How the elements are linked:
FL: ni>ZG, ga>MG
CH: ni>ZZ, ga>NH
GS: ni>CL, ga>QB
SZ: ni>JH, ga>QP
LF: ni>MZ, ga>BS
RZ: ni>PN, ga>ZF
QB: ni>ML, ga>GS
QP: ni>FS, ga>SZ
CD: ni>DH, ga>FB
FS: ni>NF, ga>PR
RJ: ni>NM, ga>DM
FD: ni>LT, ga>CJ
FB: ni>BH, ga>CD
FH: ni>NH, ga>ZZ
CL: ni>FD, ga>NZ
BS: ni>FH, ga>LF
HN: ni>RJ, ga>RF
PN: ni>FL, ga>GL
LT: ni>PR, ga>NF
ZG: ni>TR, ga>GR
JH: ni>DM, ga>NM
CJ: ni>NZ, ga>FD
DH: ni>GR, ga>TR
PR: ni>SZ, ga>FS
MG: ni>GL, ga>FL
NH: ni>RZ, ga>CH
TR: ni>FB, ga>DH
NZ: ni>QB, ga>CL
ZZ: ni>LF, ga>FH
RF: ni>ZP, ga>HN
NF: ni>CJ, ga>LT
NM: ni>QP, ga>JH
GL: ni>ZF, ga>PN
ML: ni>CD, ga>BH
MZ: ni>HN, ga>ZP
DM: ni>RF, ga>RJ
BH: ni>GS, ga>ML
GR: ni>MG, ga>ZG
ZP: ni>BS, ga>MZ
ZF: ni>CH, ga>RZ

In the rows, zero is written as 5.0.

Named rows; a name shown again gets a slightly different row:
NZ
5.1 4.4 6.0 6.6 6.6 6.4 7.8 3.2 4.3 7.3 3.7 6.6 5.0 5.4 2.9 5.6 2.0 4.6 4.9 4.0 5.6 4.3 5.4 5.1 2.8 4.8 4.2 6.7 4.8 6.7 5.0 3.2 4.8 5.5 4.0 9.0 6.1 2.6 5.6 4.9 6.1 6.2 3.8 6.6 4.6 4.4 6.7 5.2 4.8 5.1 2.9 6.7 5.9 6.1 4.0 4.4 4.9 5.5 5.4 6.0 1.6 4.4 3.7 4.0 6.8 6.2 4.2 5.7 2.2 2.9 6.0 6.9 4.4 4.2 6.3 6.5 3.1 5.2 5.6 5.9
SZ
5.0 5.8 2.8 6.1 5.3 4.4 1.3 4.4 4.9 2.4 4.1 4.8 3.6 6.0 5.5 6.8 5.0 4.8 4.8 5.7 4.5 7.0 4.9 4.7 6.5 4.2 6.7 4.2 4.5 4.1 5.3 5.8 6.3 4.0 4.9 1.4 5.5 8.2 4.8 5.8 3.6 4.0 6.0 3.2 3.6 4.9 3.9 5.1 4.0 3.5 4.0 4.1 3.5 3.8 6.2 6.6 4.8 5.9 5.2 6.4 8.3 3.4 6.5 6.1 5.3 4.9 6.2 4.7 6.4 7.5 3.1 3.2 6.0 4.9 1.5 3.8 6.3 3.9 5.9 4.2
BS
4.6 5.0 7.0 3.9 2.5 4.8 3.2 7.5 7.3 5.0 5.3 3.4 5.3 4.2 6.5 4.8 8.7 3.0 5.5 6.1 5.6 4.6 6.5 5.8 4.5 5.0 5.1 3.5 3.2 6.0 5.6 6.0 4.4 6.1 6.9 3.3 5.5 4.6 4.1 4.8 4.6 3.6 3.9 4.1 5.2 5.8 4.0 5.2 5.3 5.1 8.1 2.9 6.4 3.9 4.3 4.3 4.3 5.3 5.3 3.3 5.9 6.9 5.0 5.1 5.0 3.8 2.0 7.1 7.4 5.7 5.9 2.0 4.4 5.2 4.0 5.5 4.8 5.3 4.0 4.5
ML
5.6 4.7 2.9 5.4 8.0 5.2 6.8 2.2 3.1 6.4 4.2 5.0 4.2 6.0 1.8 6.3 1.8 5.8 4.7 5.3 4.1 5.2 3.4 4.7 5.2 4.6 3.9 6.1 6.8 6.2 4.5 3.8 5.6 5.0 4.2 6.8 5.9 3.9 5.5 4.9 5.7 6.4 4.7 6.5 5.2 3.6 6.4 4.8 6.0 7.1 4.6 6.2 3.7 6.6 4.1 5.5 5.7 5.4 5.1 6.4 2.2 2.0 4.1 3.8 6.4 4.5 6.6 3.7 0.6 3.9 5.5 6.8 3.7 5.3 5.4 5.9 4.0 5.5 5.6 3.8
FD
6.1 5.6 3.4 4.3 6.3 4.4 3.5 2.8 3.4 4.5 3.7 6.5 4.1 5.4 4.8 6.5 2.8 6.3 6.0 4.8 4.9 7.0 3.6 3.7 5.9 5.4 6.4 4.9 7.1 4.2 4.1 6.2 7.2 4.3 3.2 4.6 4.3 8.2 7.0 7.2 3.8 5.5 6.8 4.2 3.6 3.3 5.2 5.8 5.4 5.0 2.3 5.8 1.7 4.9 5.0 7.7 6.3 5.9 5.2 5.3 6.2 2.5 4.8 4.9 6.1 4.5 7.9 4.1 4.4 5.8 3.5 6.3 6.0 5.6 3.6 5.3 6.5 5.1 6.6 3.8
NF
4.5 5.1 6.7 3.5 5.2 5.0 7.8 5.4 5.3 6.3 6.1 4.3 5.5 5.1 4.6 3.8 5.5 3.4 5.7 4.0 5.0 2.8 5.0 5.9 3.5 5.3 3.9 6.7 4.4 7.0 4.8 4.4 3.6 4.9 3.6 7.6 5.6 3.0 4.8 3.9 6.5 6.3 3.7 8.0 6.7 5.8 5.8 3.7 5.9 4.6 5.9 3.6 6.2 7.0 4.6 3.3 4.5 4.2 4.6 4.7 2.1 7.4 3.8 3.8 4.0 4.8 4.8 6.1 4.0 2.9 7.5 6.1 2.9 5.5 7.1 6.9 2.5 5.2 4.8 5.0
FL
5.6 4.3 6.3 5.1 6.3 6.2 7.6 5.5 5.6 7.6 4.7 6.3 5.1 5.2 3.7 4.3 5.0 2.9 4.5 4.2 5.1 3.1 5.1 6.6 4.5 4.6 4.5 5.7 4.0 5.5 5.9 1.9 3.8 5.4 4.4 8.7 5.4 2.9 3.6 5.5 8.4 6.5 3.7 7.3 5.5 5.4 5.7 3.9 5.0 5.5 5.6 6.2 7.2 5.7 4.1 4.8 3.1 4.8 4.4 5.2 2.7 5.1 4.2 3.8 6.0 5.1 3.3 5.1 3.9 2.8 7.7 6.1 2.8 5.3 7.1 6.3 3.6 5.9 3.8 5.8

From each start, follow one symbol. Which element do you reach?
Answer with the element's name.
5.3 4.1 6.2 5.6 6.9 6.2 8.5 4.5 5.0 8.0 5.1 6.2 4.5 4.6 4.2 3.3 3.9 4.1 4.5 3.2 5.8 2.3 5.5 5.0 5.8 5.2 3.7 5.4 4.0 6.3 4.9 2.9 4.2 5.2 4.0 9.1 6.1 3.2 5.0 4.0 7.4 7.8 4.0 7.0 4.4 5.3 5.6 4.4 5.7 5.4 4.7 6.2 5.9 7.8 4.4 4.3 4.0 4.0 5.8 4.9 2.7 6.1 5.5 5.0 4.8 5.4 4.9 4.2 4.5 3.1 8.6 7.8 4.2 4.8 6.0 5.8 3.7 5.1 5.4 5.8
ga: FD
5.7 5.8 2.2 4.5 5.4 4.3 4.0 2.8 3.9 3.8 4.8 5.6 4.6 5.5 4.2 6.7 3.4 6.5 5.4 5.9 4.4 7.6 4.0 2.9 5.1 7.1 6.3 4.7 7.0 3.2 5.1 5.8 6.5 5.7 4.7 4.4 5.2 7.8 5.2 7.1 3.9 4.5 6.5 5.1 3.6 4.6 4.1 5.0 5.1 5.2 2.6 5.6 2.8 4.9 6.3 6.2 6.5 5.9 5.0 6.4 5.9 3.3 5.3 5.3 6.0 4.1 6.8 3.8 3.3 6.0 2.2 5.9 5.7 4.0 3.2 5.0 8.1 4.2 6.6 5.1
ga: FL
6.3 4.8 2.9 6.2 7.0 6.0 6.9 3.7 2.8 6.8 4.8 5.7 5.0 5.1 3.4 5.9 1.2 7.7 5.0 3.7 4.3 7.8 4.1 5.2 3.6 5.8 3.5 5.8 7.1 5.6 4.5 4.0 5.7 5.0 3.3 6.6 5.1 6.6 5.8 5.5 5.9 6.0 6.7 6.9 4.2 4.8 5.7 5.2 5.8 5.9 3.1 6.8 3.3 7.3 4.9 6.4 7.0 5.3 5.0 7.0 2.7 4.3 3.4 5.3 7.1 4.8 7.2 3.5 2.5 4.6 5.6 7.3 5.1 5.2 6.0 5.5 3.6 5.3 6.3 5.6
ga: ML
5.3 3.6 6.2 5.0 6.8 5.7 9.1 4.7 4.3 7.1 5.0 5.5 5.7 5.7 4.2 4.9 2.6 3.9 5.5 3.9 4.7 3.7 5.8 6.6 4.9 4.7 4.0 5.6 4.6 5.7 5.2 2.1 4.5 6.5 3.4 9.2 6.5 3.5 5.2 4.2 6.7 6.3 3.5 7.5 5.6 5.3 6.7 4.9 6.4 5.9 5.9 5.4 7.0 7.5 3.3 4.9 4.3 4.7 5.3 6.0 2.4 4.6 4.2 5.3 5.1 6.1 4.8 3.5 2.5 2.9 6.3 7.4 3.7 4.7 6.8 5.8 2.6 5.3 4.8 5.4
ga: FD
3.6 5.3 6.0 5.7 4.0 4.1 2.6 7.2 7.3 3.7 6.5 4.2 5.3 2.8 7.8 4.7 8.6 3.6 4.1 4.9 6.2 5.2 6.8 7.4 5.3 3.8 5.8 5.1 5.0 3.9 5.9 7.0 4.8 5.7 6.8 4.0 4.5 5.5 4.7 5.5 4.5 4.4 4.9 3.6 4.3 4.7 3.2 5.7 2.6 3.4 6.3 3.6 7.1 4.4 5.0 3.1 4.5 4.4 5.5 4.0 6.0 7.0 5.4 5.5 4.0 3.8 2.5 5.8 7.8 5.4 5.1 2.6 6.2 5.3 4.1 4.5 5.6 4.5 3.4 6.8
ni: BS
5.3 5.9 2.7 5.1 6.6 4.8 5.6 3.4 3.0 4.4 4.5 6.1 3.4 5.5 4.2 6.0 1.7 7.4 5.0 4.9 3.6 7.1 2.8 3.9 5.4 5.4 5.7 5.4 5.8 6.1 4.2 4.5 5.4 4.2 3.1 4.8 4.6 7.3 6.5 5.1 3.0 5.1 6.4 5.4 4.3 3.0 4.6 5.4 5.3 6.7 2.0 5.5 3.0 5.5 5.9 5.7 5.7 5.7 5.2 6.1 4.0 3.0 5.3 4.7 6.4 6.0 9.0 3.2 3.1 5.7 3.0 5.8 6.0 5.1 3.8 5.8 7.0 3.8 7.8 5.0
ni: FD
4.1 5.8 2.5 5.0 4.8 4.5 2.8 3.4 4.2 2.6 5.1 5.2 3.2 5.8 5.5 7.3 5.7 7.4 5.7 5.1 5.0 5.9 4.1 4.1 5.7 4.7 7.6 4.4 5.9 3.7 3.6 6.5 6.5 5.5 5.0 2.8 6.4 6.2 5.2 6.7 1.6 3.8 6.9 2.6 5.3 3.9 3.7 6.1 4.6 5.6 3.8 5.8 3.2 4.2 6.2 6.3 6.2 5.2 4.8 5.1 7.1 3.5 6.3 5.9 5.3 4.3 7.5 3.4 4.9 7.2 2.2 5.4 6.0 5.0 2.8 3.0 8.2 4.6 6.4 3.7
ni: SZ
4.3 6.6 4.9 5.3 2.0 4.3 1.0 7.4 7.4 3.6 5.4 3.7 4.3 4.7 7.3 5.6 8.0 4.3 4.0 6.6 5.3 4.6 5.1 5.5 6.6 6.0 6.3 4.8 4.5 4.1 5.9 5.9 4.8 6.1 6.6 2.1 5.7 5.4 2.5 5.4 4.4 2.6 5.6 2.9 5.3 5.0 3.1 5.5 3.9 4.7 6.7 3.6 5.3 3.0 6.3 4.2 5.9 4.3 5.0 4.9 7.1 6.6 7.0 6.7 4.0 4.7 4.8 5.2 7.0 7.2 3.9 3.1 6.3 4.7 3.9 3.7 7.1 4.4 3.0 5.1
ga: BS
5.3 5.1 3.2 5.0 6.5 5.3 3.9 3.3 3.9 3.6 4.0 5.7 5.0 5.3 5.3 7.7 2.7 6.9 5.0 4.6 4.0 7.6 4.0 3.7 6.2 5.4 6.7 4.6 7.1 2.8 4.2 6.0 6.0 5.4 3.8 4.0 4.2 8.9 6.0 6.2 3.2 4.6 6.3 4.8 3.6 5.0 3.3 4.6 3.8 5.2 2.5 5.0 2.1 4.5 6.6 7.0 5.3 5.9 5.2 4.5 6.0 2.7 5.6 5.2 5.6 4.6 8.0 2.8 3.5 5.9 2.2 5.9 6.3 5.6 2.6 4.9 6.2 3.9 7.7 4.1
ga: FL
5.2 2.7 7.4 5.1 6.0 5.4 8.3 5.8 4.4 7.3 5.9 5.9 5.1 6.0 4.9 4.5 4.2 3.9 4.5 4.6 5.5 2.8 4.7 5.5 4.0 3.4 2.6 6.0 4.5 6.2 4.5 2.9 4.7 5.6 4.7 8.5 4.9 3.5 5.6 3.7 7.5 5.9 4.5 6.7 5.2 4.9 4.9 4.4 6.4 5.8 5.1 5.4 6.2 7.0 4.2 3.9 3.5 3.5 4.7 5.2 1.5 5.1 5.0 4.7 4.8 6.7 4.2 5.6 3.8 4.5 7.3 7.5 3.5 5.4 7.3 5.4 2.9 5.4 5.4 5.7
ga: FD
4.5 5.1 3.3 5.6 5.0 3.2 2.5 3.3 5.1 3.5 4.8 3.9 3.1 5.4 5.2 5.8 5.6 6.6 5.9 5.0 5.4 5.2 3.2 4.4 6.3 5.9 6.8 4.4 6.3 4.3 4.9 6.0 6.2 5.3 4.3 2.5 4.5 7.4 4.6 6.4 2.4 3.9 6.9 3.1 4.9 4.4 3.7 5.5 5.3 4.4 3.7 4.7 2.9 4.7 6.7 6.3 7.1 4.7 4.4 6.5 6.8 3.3 6.7 5.9 6.1 4.5 7.7 3.4 4.6 6.6 1.2 5.0 6.5 5.8 3.4 3.4 7.9 5.1 7.2 4.4
ni: SZ
5.5 5.3 5.9 3.4 6.4 5.6 6.8 3.8 2.6 6.2 5.2 6.0 6.1 5.8 2.4 5.6 1.0 6.2 5.3 5.0 4.9 3.9 5.3 4.2 5.0 5.5 2.7 6.3 5.1 7.2 4.9 4.5 4.6 5.1 3.8 8.3 4.9 3.4 6.7 4.2 5.8 7.2 4.5 6.3 5.6 4.8 8.3 5.4 5.8 7.0 2.4 5.2 4.9 6.6 4.2 5.2 5.7 5.4 3.9 7.1 1.8 6.0 2.8 4.4 6.1 4.1 5.5 3.9 2.0 4.0 6.4 8.0 4.9 6.0 7.1 6.6 4.5 5.1 6.4 4.7
ni: ML
4.8 4.0 6.5 4.9 6.5 5.9 9.3 4.4 4.5 7.2 5.3 6.4 5.7 5.5 4.0 5.2 4.2 4.1 4.8 4.7 4.6 2.8 4.8 5.4 4.5 4.4 3.1 5.6 4.4 5.9 5.8 3.2 5.4 5.8 5.2 8.5 5.2 3.4 4.5 4.5 7.2 7.5 3.5 7.0 4.7 4.9 6.1 4.7 5.5 5.3 6.2 5.2 6.6 7.4 3.3 5.2 3.9 4.6 5.0 5.6 3.5 5.6 4.5 4.8 4.4 5.5 5.0 4.5 3.6 3.4 7.7 6.9 3.3 4.4 7.2 5.7 2.3 5.3 4.7 6.0
ni: NZ
5.0 5.4 2.8 5.9 5.2 6.5 4.0 3.6 4.0 4.0 4.3 5.6 4.0 4.4 4.6 7.0 3.5 7.3 5.6 5.2 3.3 7.5 4.0 4.8 5.5 6.5 6.5 5.2 7.2 4.2 2.9 5.4 6.9 4.7 4.2 3.5 4.6 7.4 5.4 5.0 2.8 4.4 7.3 4.7 5.1 4.1 4.5 6.1 3.7 4.2 4.3 5.9 2.7 4.4 6.8 6.2 6.7 5.6 4.7 5.5 7.5 4.3 5.8 5.2 6.2 4.7 6.9 4.2 3.6 6.1 2.5 7.1 6.5 5.3 3.5 4.6 8.0 3.8 5.9 2.2
ga: NF
6.0 4.4 2.1 6.0 7.0 4.4 5.8 3.6 3.2 4.2 3.6 5.2 4.0 6.2 4.6 7.6 1.4 7.3 5.5 5.4 5.2 7.1 4.6 4.5 5.3 5.1 6.0 5.5 7.3 6.2 4.6 3.6 5.2 5.3 2.9 4.7 5.6 5.7 5.9 6.2 2.8 6.2 6.6 4.9 5.2 4.2 5.5 4.9 5.4 6.7 2.4 6.1 1.7 4.7 7.0 5.8 6.6 5.9 3.6 6.7 4.7 2.9 5.5 4.1 6.1 5.3 8.5 3.8 3.2 5.9 3.2 7.5 5.6 4.7 4.7 4.1 6.3 4.1 8.0 3.7
ni: FD
4.6 4.6 8.0 4.4 5.2 5.2 7.2 7.1 6.1 6.5 5.3 5.7 5.5 4.5 7.1 3.3 6.6 3.0 4.0 5.5 5.5 3.0 6.5 5.9 4.1 4.8 4.5 4.2 3.3 5.6 5.7 4.3 3.9 5.9 6.8 6.7 4.5 3.1 5.1 3.7 7.9 5.6 4.0 6.2 6.1 5.7 4.2 4.9 5.0 5.9 6.5 4.0 9.9 5.7 4.3 1.9 2.7 5.4 5.3 4.1 4.2 6.2 5.4 5.7 2.7 5.4 2.9 4.7 6.5 3.1 6.4 4.7 4.9 5.4 6.0 5.2 1.7 6.8 4.1 7.2
ga: SZ
4.7 6.7 2.7 4.7 5.6 4.7 3.7 3.3 4.0 4.0 5.4 4.9 3.7 4.4 4.3 6.2 3.5 6.9 6.4 6.3 4.8 6.6 3.1 3.9 5.5 6.6 6.0 5.4 6.9 3.0 2.8 5.3 6.7 4.0 4.0 2.8 4.9 7.0 6.2 4.9 2.2 4.3 7.7 4.6 5.4 3.6 5.2 5.7 6.1 4.9 4.0 5.5 2.5 3.5 6.8 6.1 6.3 6.0 3.3 5.7 7.0 5.0 5.1 5.2 6.2 5.2 8.0 4.6 3.8 5.9 2.6 5.2 6.4 5.2 3.4 3.7 8.3 4.4 6.4 3.6
ga: NF
5.7 5.3 4.4 4.7 2.8 3.8 1.5 6.7 6.4 4.4 4.9 3.3 3.6 4.0 7.8 4.4 8.8 5.0 3.6 6.2 6.0 5.8 4.2 5.6 6.2 6.7 6.4 3.8 4.1 4.1 4.5 7.1 4.8 5.6 6.8 1.9 3.8 5.5 4.2 5.3 3.6 3.7 5.6 2.4 5.7 5.4 3.0 5.7 4.8 5.2 7.1 3.4 5.3 3.1 5.3 3.5 5.8 6.3 5.8 3.9 7.5 5.6 6.5 5.7 3.4 4.4 4.2 5.0 6.9 7.1 3.1 3.6 5.2 4.9 4.1 2.7 7.8 5.6 4.4 5.4
ga: BS
5.4 4.5 7.3 4.2 5.4 5.3 7.3 6.5 6.0 6.7 5.3 5.1 6.3 5.4 4.7 3.2 5.1 3.2 3.7 3.5 4.2 2.3 5.3 6.1 5.3 4.3 2.0 5.7 3.8 5.8 5.5 4.3 3.5 4.6 5.1 8.0 5.3 3.0 4.4 3.3 7.7 5.3 3.0 5.9 5.4 5.6 5.3 4.6 6.7 5.4 5.7 2.9 6.3 7.6 3.6 2.4 4.9 3.9 4.0 4.1 2.6 6.9 4.6 4.3 4.1 4.9 3.6 5.2 5.4 4.1 9.0 6.4 3.2 4.7 7.3 7.5 2.4 5.6 5.6 5.5
ni: FL
4.4 5.6 2.8 5.3 4.3 3.6 2.2 3.8 5.0 2.5 5.8 4.6 3.8 5.4 6.2 6.1 5.5 6.7 4.8 5.8 5.7 6.4 3.4 3.8 6.0 6.0 7.5 4.6 6.4 3.2 3.6 5.9 5.7 5.3 4.8 2.8 4.8 5.8 5.1 7.4 2.3 4.7 6.9 2.4 4.7 3.7 4.8 5.6 5.1 4.8 4.4 4.3 2.9 4.8 6.5 6.5 6.9 5.3 4.3 5.2 8.1 3.9 6.1 5.6 6.1 3.9 8.4 3.6 4.7 6.4 2.3 5.2 5.8 4.6 2.4 3.0 8.6 5.1 7.3 4.5
ni: SZ
4.8 6.6 3.2 5.5 5.4 3.8 2.0 4.3 5.0 3.2 4.8 5.1 4.2 5.2 5.7 6.5 5.1 7.1 5.2 4.7 4.8 5.8 3.6 4.9 6.1 5.5 7.8 4.2 5.7 4.0 4.5 5.4 5.8 4.6 5.0 2.1 4.8 6.2 5.8 5.5 2.1 4.9 6.0 3.5 5.2 4.4 4.7 5.5 3.9 5.8 5.4 4.5 3.1 4.1 6.2 6.1 5.5 5.5 4.7 4.6 6.8 2.9 7.3 5.4 5.9 5.9 8.6 3.8 5.1 6.7 0.4 5.2 6.5 4.8 2.9 3.8 7.3 5.4 5.2 4.0
ni: SZ
3.9 5.3 6.0 5.5 2.1 4.0 1.3 6.6 7.3 4.5 5.5 4.3 5.6 4.7 7.3 4.9 8.1 5.6 3.5 6.6 4.8 4.7 5.1 4.8 5.9 6.5 7.2 3.6 4.3 4.0 5.8 7.2 5.3 4.9 5.7 1.7 4.7 6.4 3.2 5.1 3.9 3.2 4.8 2.4 5.9 5.4 3.8 5.4 4.8 4.7 7.3 3.3 5.8 3.5 5.3 4.0 5.3 5.8 5.1 3.3 7.3 5.6 6.8 6.1 4.7 4.5 4.6 5.6 7.7 7.3 4.2 3.0 6.0 5.1 3.5 3.3 7.1 4.3 4.1 5.5
ga: BS
4.4 4.4 3.8 4.7 2.9 4.1 0.9 7.2 6.6 4.6 4.7 3.6 4.0 5.1 7.8 4.2 7.3 5.0 4.9 5.5 5.4 5.9 4.6 4.5 6.4 5.2 6.6 4.3 3.5 3.8 5.0 6.8 5.4 4.5 6.1 2.9 4.1 5.6 3.7 6.1 3.8 3.0 4.3 3.0 6.0 5.8 3.5 5.5 3.6 5.6 6.6 3.8 5.6 3.5 4.8 4.7 5.9 4.6 4.6 4.4 6.8 6.6 5.9 6.5 4.2 4.3 4.5 4.8 7.6 6.0 3.9 3.4 6.1 4.8 4.8 2.9 6.4 4.7 2.8 4.8
ga: BS
6.6 6.3 3.0 6.0 7.5 4.1 5.7 3.2 2.1 3.2 4.9 5.0 3.9 5.7 3.8 6.2 2.1 7.2 6.3 4.8 5.1 6.2 2.5 4.1 5.6 4.8 5.1 5.2 6.3 6.2 4.5 4.6 4.9 4.7 3.4 4.8 5.2 5.5 6.4 5.5 2.4 4.9 6.5 6.3 4.6 5.3 5.7 4.8 5.7 6.1 2.1 5.9 2.2 5.4 5.8 6.5 4.8 6.2 4.9 5.8 4.3 2.8 4.7 5.1 6.4 5.6 7.1 3.5 2.6 6.0 4.5 6.1 5.5 4.8 5.4 4.7 7.7 4.3 8.3 4.2
ni: FD
4.4 6.0 2.2 4.1 5.0 4.3 5.1 3.9 4.2 3.9 3.7 5.2 4.0 5.0 4.1 6.8 4.5 7.4 7.0 5.9 3.8 7.7 2.8 4.2 4.4 5.9 6.8 5.1 6.7 3.8 4.0 5.7 6.7 5.0 4.5 2.9 5.2 8.1 6.8 5.4 2.2 4.6 6.6 4.6 5.0 4.1 5.1 6.3 5.1 5.7 3.5 5.8 2.5 4.4 6.4 5.8 6.6 5.8 4.7 5.4 7.3 3.8 5.4 5.6 6.6 5.6 8.1 4.8 4.6 5.7 3.4 4.9 6.8 4.2 3.2 4.4 8.1 3.6 6.0 4.3
ga: NF
5.1 3.9 7.5 5.1 4.4 5.5 4.8 5.6 5.6 5.6 4.9 5.6 5.8 4.9 5.6 2.9 6.0 4.0 3.6 4.4 5.7 2.1 6.1 5.9 3.5 4.1 3.5 4.3 3.2 4.9 6.3 3.4 3.2 5.6 5.9 6.1 5.8 2.9 4.6 3.4 7.3 4.8 3.7 4.7 4.8 5.3 3.6 4.3 5.4 5.5 5.9 4.1 8.7 5.6 3.8 3.6 2.2 4.5 6.3 3.8 3.9 7.1 5.3 4.9 3.3 6.2 2.3 6.6 6.8 3.2 5.6 3.7 4.3 4.5 7.1 5.3 2.1 5.5 3.8 6.6
ga: SZ
3.9 3.4 7.6 4.0 4.3 4.9 8.1 4.8 5.7 8.1 5.0 5.0 5.8 4.1 5.2 3.7 5.6 3.2 5.9 4.6 5.7 3.6 6.3 5.8 5.8 4.3 3.2 6.2 2.7 6.8 5.7 4.2 3.8 5.2 4.4 6.7 5.5 3.2 3.9 3.5 7.8 5.8 4.8 5.2 4.8 5.5 6.3 5.2 5.9 4.8 6.2 5.7 7.0 6.4 3.3 2.1 4.2 5.5 5.0 5.9 3.7 7.1 3.2 5.1 4.4 5.0 1.9 5.8 5.2 3.7 8.1 3.7 3.8 4.7 7.4 5.5 3.0 5.4 4.3 5.4
ni: NF
5.6 5.9 2.5 6.3 7.9 4.3 6.0 2.7 2.3 4.2 4.2 5.0 4.3 6.5 4.1 6.9 2.6 6.7 5.4 5.0 4.5 6.1 3.5 4.3 5.4 5.3 4.8 6.1 6.3 4.6 4.2 4.1 4.7 4.4 3.1 4.2 5.3 6.3 6.3 5.8 3.7 5.0 6.4 4.3 4.4 5.1 5.6 5.0 4.9 6.5 2.5 5.7 2.6 4.5 6.6 6.1 6.3 6.0 3.7 7.3 5.0 2.6 5.3 4.6 6.6 4.5 8.1 3.5 3.1 6.1 3.8 6.3 5.1 5.8 4.1 4.1 6.5 4.2 6.3 4.8
ga: NZ
3.6 5.0 6.5 5.2 4.2 5.1 3.2 6.6 7.1 3.7 5.7 4.5 4.6 4.5 6.6 3.3 8.8 3.6 3.6 5.1 5.0 4.7 6.1 6.5 5.3 3.9 4.7 4.3 3.3 4.3 5.2 6.4 4.5 4.9 7.6 2.2 5.0 6.0 5.1 4.8 5.3 3.0 5.1 2.8 3.8 5.1 3.3 5.4 3.3 4.7 7.0 3.6 7.0 5.2 4.0 3.4 4.1 4.2 6.0 3.4 5.8 6.8 5.8 5.8 4.2 3.8 2.4 6.5 8.3 6.1 4.1 3.7 5.0 4.1 4.5 4.8 4.3 5.1 2.5 6.1
ni: BS
5.1 4.6 7.3 4.0 5.0 5.5 7.7 5.9 4.7 6.5 5.4 5.6 6.3 4.5 3.7 4.1 4.7 3.4 5.2 3.7 4.6 2.5 5.2 6.4 5.4 5.0 2.3 5.1 3.4 6.5 5.1 2.8 4.1 4.5 5.0 7.2 3.9 2.0 4.3 3.8 7.0 5.5 2.9 6.7 5.3 5.6 5.1 3.7 6.0 5.9 5.8 4.0 7.8 7.2 3.3 3.3 4.4 3.5 3.9 4.8 1.8 7.3 4.3 5.5 3.2 4.7 3.5 5.6 5.0 2.8 8.3 5.8 2.5 4.7 6.9 5.5 2.5 4.7 4.7 5.6
ni: FL
5.6 4.7 1.4 5.8 6.4 4.1 3.9 2.2 2.6 4.1 4.7 5.5 4.7 4.4 4.1 7.0 3.1 7.5 5.3 4.9 4.5 7.1 4.7 3.9 5.9 5.9 5.8 4.7 6.6 4.3 4.6 6.4 6.4 4.6 4.2 4.5 5.7 7.9 6.0 7.0 3.0 4.9 6.5 5.1 4.5 4.7 3.7 6.2 4.8 5.6 3.1 5.4 1.7 4.1 6.4 7.8 6.4 6.2 6.6 6.0 5.6 3.2 4.8 5.2 6.0 4.7 7.5 2.8 3.2 6.5 3.4 6.3 6.1 4.3 4.0 4.8 6.8 4.3 6.9 4.0
ga: FL
6.0 5.4 3.1 5.3 4.2 5.3 3.7 3.6 4.7 4.6 5.0 4.7 3.8 5.0 5.1 7.3 4.3 7.0 7.3 6.0 4.1 7.5 4.9 4.8 4.5 5.5 6.9 6.0 6.8 3.1 3.4 7.3 6.6 4.4 4.2 3.2 4.8 7.8 6.7 5.5 3.3 4.1 6.6 4.2 5.9 5.3 4.6 6.9 5.6 4.8 3.7 6.3 2.6 4.3 6.0 6.2 6.6 6.5 4.0 5.8 6.7 3.7 5.2 5.8 5.7 4.9 8.0 5.5 2.9 6.6 3.3 5.5 7.7 5.4 3.2 4.5 7.5 3.7 5.7 3.1
ga: NF
6.3 4.8 3.3 5.3 7.1 5.8 7.2 2.6 3.1 6.8 4.8 6.5 4.0 4.9 3.3 5.7 1.7 7.8 6.5 4.2 5.3 7.4 5.8 5.8 4.0 5.1 3.9 6.2 7.6 5.7 4.1 4.8 5.4 5.8 3.6 7.1 5.9 6.1 5.9 5.6 5.2 6.6 5.9 5.8 5.8 2.9 6.8 5.2 5.5 5.6 3.4 7.8 3.3 7.3 4.8 6.8 6.8 4.8 4.2 6.3 3.6 4.3 4.0 3.9 6.0 5.2 7.5 4.3 2.1 5.7 4.8 7.5 4.8 5.3 6.5 5.4 3.3 5.8 6.6 5.8
ga: ML
